Here is a tiny trained network, its code and every weight. The questions are about switching its units off for an input and a class, where a switched-off unit gives its printed mean instead of its output.

import numpy as np


def w(rows, s, z=0):
    codes = np.array(rows[::2]) - 128.0
    scale = np.full(codes.shape[1], s)
    scale[-1] = z or s
    return codes * scale


def f(y):
    return y / 2 * (1 + np.tanh(0.7978845608 * (y + 0.044715 * y**3)))


def log_softmax(a):
    a = a - a.max(-1, keepdims=True)
    return a - np.log(np.exp(a).sum(-1, keepdims=True))


def net(x, mask):
    res = np.array(x, float).reshape(1, 5) / 4 @ E
    y = f(res @ A[0][:, :-1].T + A[0][:, -1])
    res = res + np.where(mask, y, B[0][:, -1]) @ B[0][:, :-1]
    return log_softmax(res[-1] @ U[:, :-1].T + U[:, -1])


A, B = {}, {}
E = w([
[240,24,233,166,132,84,21,243,85],'x0',
[171,153,186,24,176,42,212,117,69],'x1',
[183,185,163,185,247,105,77,198,200],'x2',
[168,37,35,51,254,226,170,80,62],'x3',
[112,159,71,161,185,192,124,111,182],'x4',
],0.0047)
A[0] = w([
[41,76,3,56,121,240,204,18,73,163],'neuron 0',
[120,217,90,189,205,159,111,152,236,168],'neuron 1',
[152,76,173,215,43,109,16,186,146,190],'neuron 2',
[223,83,148,87,225,116,121,155,74,181],'neuron 3',
[233,75,162,91,237,125,115,172,75,195],'neuron 4',
[228,66,165,83,246,125,122,162,79,183],'neuron 5',
[137,75,190,219,24,107,33,195,131,216],'neuron 6',
[44,126,85,69,63,145,194,25,76,252],'neuron 7',
[223,66,158,79,236,122,121,160,83,181],'neuron 8',
[95,194,207,75,55,32,184,107,104,175],'neuron 9',
[237,77,165,92,244,135,125,167,75,200],'neuron 10',
[85,188,37,175,209,189,145,107,198,244],'neuron 11',
[102,202,203,80,52,39,187,102,116,166],'neuron 12',
[107,210,111,207,245,157,100,162,239,181],'neuron 13',
],0.0053,0.0029)
B[0] = w([
[47,43,2,28,119,246,235,50,183,255],'neuron 0',
[69,215,213,181,221,100,43,62,209,167],'neuron 1',
[206,39,159,228,50,197,43,186,147,203],'neuron 2',
[218,19,67,160,188,52,175,42,35,175],'neuron 3',
[235,25,75,197,193,49,137,27,22,185],'neuron 4',
[232,14,53,173,212,21,179,8,27,184],'neuron 5',
[215,57,179,224,21,212,64,209,156,212],'neuron 6',
[63,139,75,28,62,177,225,182,155,239],'neuron 7',
[226,25,81,155,213,24,185,31,23,180],'neuron 8',
[158,204,196,60,81,57,205,211,90,190],'neuron 9',
[228,23,90,170,216,27,150,19,20,187],'neuron 10',
[32,188,114,130,210,180,79,41,218,205],'neuron 11',
[132,212,204,52,85,56,184,211,104,187],'neuron 12',
[65,205,214,231,239,66,4,16,205,175],'neuron 13',
],0.0055,0.0077)
U = w([
[132,223,215,47,65,30,193,234,98,110],'0',
[232,28,85,157,226,22,155,28,13,56],'1',
[65,226,196,194,244,100,18,50,217,78],'2',
[39,91,10,32,114,253,205,87,171,35],'3',
[197,50,181,220,16,212,34,229,154,252],'4',
],0.0061,0.0014)

Each question gives the input, the list of numbers given to net, and the class t.
The units are the neurons (one row each of A and B). Each row of codes is followed by its name. A weight is (code - 128) times the scale printed after its matrix; where a second scale follows, it is the last column's (A, B and U).
mask holds one flag per neuron, in row order. A switched-off neuron (its flag False) gives its mean, the last column of its row in B, instead of its output. The means were averaged over made-up inputs and are rounded, as every weight is.
A unit's drop is (log p(t) with every unit on - log p(t) with that unit switched off) / (log p(t) with every unit on - log p(t) with every unit switched off).
The circuit of an input: a set's keep is (log p(t) with only the set's units on - log p(t) with every unit switched off) / (log p(t) with every unit on - log p(t) with every unit switched off). Starting from the 12 units with the biggest drops (on a tie, the unit counted first), units are removed one at a time, each time the one whose removal leaves the highest keep (on an exact tie, the one counted first), for as long as the keep stays at least 0.8.
circuit, biggest first: the units of the circuit, biggest drop first
k most important neurons: the k neurons with the biggest drops, biggest first
drop when u is switched off: that unit's drop, to one decimal
input [-4,-6,-1,-4,-1], class 2: circuit, biggest first	neuron 0; neuron 1; neuron 11
input [6,-6,8,1,1], class 1: circuit, biggest first	neuron 10
input [2,3,-1,-5,-4], class 0: 2 most important neurons	neuron 9; neuron 12
input [5,4,-5,-4,2], class 4: circuit, biggest first	neuron 6; neuron 2
input [3,-2,-8,4,-4], class 3: circuit, biggest first	neuron 0; neuron 7
input [7,1,-1,-3,-5], class 4: 2 most important neurons	neuron 6; neuron 2
input [4,2,-4,-8,-2], class 4: 2 most important neurons	neuron 6; neuron 2
input [5,-3,-7,3,5], class 3: 2 most important neurons	neuron 0; neuron 13
input [-8,-7,-2,-5,7], class 2: 3 most important neurons	neuron 13; neuron 1; neuron 11
input [-8,8,3,4,-5], class 3: 2 most important neurons	neuron 0; neuron 7
input [2,-1,-7,0,-6], class 0: drop when neuron 0 is switched off	0.1
input [-8,-1,5,-8,-6], class 0: drop when neuron 12 is switched off	1.2
input [-4,7,-1,4,1], class 3: drop when neuron 7 is switched off	0.2
